Here is a tiny trained network, its code and every weight. The questions are about switching its units off for an input and a class, where a switched-off unit gives its printed mean instead of its output.

import numpy as np


def w(rows, s, z=0):
    codes = np.array(rows[::2]) - 128.0
    scale = np.full(codes.shape[1], s)
    scale[-1] = z or s
    return codes * scale


def f(y):
    return np.maximum(y, 0)


def log_softmax(a):
    a = a - a.max(-1, keepdims=True)
    return a - np.log(np.exp(a).sum(-1, keepdims=True))


def net(x, mask):
    res = np.array(x, float).reshape(1, 3) / 4 @ E
    y = f(res @ A[0][:, :-1].T + A[0][:, -1])
    res = res + np.where(mask, y, B[0][:, -1]) @ B[0][:, :-1]
    return log_softmax(res[-1] @ U[:, :-1].T + U[:, -1])


A, B = {}, {}
E = w([
[255,211,141,193],'x0',
[53,229,185,114],'x1',
[168,170,75,25],'x2',
],0.0088)
A[0] = w([
[139,121,103,161,106],'neuron 0',
[98,130,122,77,100],'neuron 1',
[101,90,131,157,225],'neuron 2',
[189,163,114,88,98],'neuron 3',
[78,97,131,155,160],'neuron 4',
[85,186,117,174,98],'neuron 5',
[131,73,57,20,157],'neuron 6',
[85,181,128,79,108],'neuron 7',
[82,81,158,153,200],'neuron 8',
[173,60,106,129,253],'neuron 9',
[141,97,77,114,208],'neuron 10',
[159,131,157,208,94],'neuron 11',
[77,71,154,131,192],'neuron 12',
[44,253,180,122,172],'neuron 13',
[123,109,110,21,145],'neuron 14',
[108,128,172,141,87],'neuron 15',
[165,151,131,117,92],'neuron 16',
[168,80,101,183,154],'neuron 17',
[113,168,116,92,101],'neuron 18',
[132,179,179,228,164],'neuron 19',
[111,167,146,110,121],'neuron 20',
[126,182,154,130,130],'neuron 21',
[177,161,126,94,64],'neuron 22',
[102,198,148,165,80],'neuron 23',
[94,102,140,160,195],'neuron 24',
[215,199,102,60,21],'neuron 25',
[53,77,151,156,146],'neuron 26',
[90,140,118,122,123],'neuron 27',
],0.016,0.0039)
B[0] = w([
[154,144,131,126,145],'neuron 0',
[139,142,173,99,171],'neuron 1',
[141,120,86,141,177],'neuron 2',
[93,121,76,152,175],'neuron 3',
[89,133,86,116,178],'neuron 4',
[83,118,148,165,168],'neuron 5',
[113,35,206,168,225],'neuron 6',
[130,151,163,72,187],'neuron 7',
[102,118,63,128,191],'neuron 8',
[195,105,90,175,196],'neuron 9',
[126,74,136,152,175],'neuron 10',
[184,179,178,154,178],'neuron 11',
[108,97,75,142,198],'neuron 12',
[1,146,171,101,249],'neuron 13',
[136,77,212,131,204],'neuron 14',
[88,125,130,144,152],'neuron 15',
[115,135,93,136,153],'neuron 16',
[206,159,109,131,181],'neuron 17',
[129,143,151,90,164],'neuron 18',
[112,152,174,226,206],'neuron 19',
[112,137,137,110,162],'neuron 20',
[102,112,134,146,168],'neuron 21',
[105,122,78,119,162],'neuron 22',
[83,117,150,183,175],'neuron 23',
[128,130,77,124,174],'neuron 24',
[59,115,23,109,198],'neuron 25',
[71,147,68,107,204],'neuron 26',
[125,138,134,103,157],'neuron 27',
],0.037,0.015)
U = w([
[108,44,2,161,161],'0',
[77,52,189,229,252],'1',
[21,127,58,105,113],'2',
[81,80,194,16,31],'3',
[177,159,112,213,68],'4',
],0.0093,0.0018)

Each question gives the input, the list of numbers given to net, and the class t.
The units are the neurons (one row each of A and B). Each row of codes is followed by its name. A weight is (code - 128) times the scale printed after its matrix; where a second scale follows, it is the last column's (A, B and U).
mask holds one flag per neuron, in row order. A switched-off neuron (its flag False) gives its mean, the last column of its row in B, instead of its output. The means were averaged over made-up inputs and are rounded, as every weight is.
A unit's drop is (log p(t) with every unit on - log p(t) with that unit switched off) / (log p(t) with every unit on - log p(t) with every unit switched off).
unit that matters most: the unit with the biggest drop
k most important neurons: the k neurons with the biggest drops, biggest first
drop of u: that unit's drop, to one decimal
input [-6,1,-1], class 2: unit that matters most	neuron 9
input [-6,1,4], class 3: 2 most important neurons	[neuron 19; neuron 7]
input [6,5,2], class 2: 2 most important neurons	[neuron 25; neuron 6]
input [0,6,-3], class 2: 3 most important neurons	[neuron 6; neuron 13; neuron 14]
input [1,2,2], class 2: 2 most important neurons	[neuron 6; neuron 14]
input [-8,1,-6], class 2: 2 most important neurons	[neuron 26; neuron 9]
input [-6,1,2], class 3: drop of neuron 19	0.4
input [-1,-1,7], class 1: drop of neuron 6	1.3
input [4,0,8], class 0: drop of neuron 13	1.1
input [8,0,5], class 0: drop of neuron 13	0.9
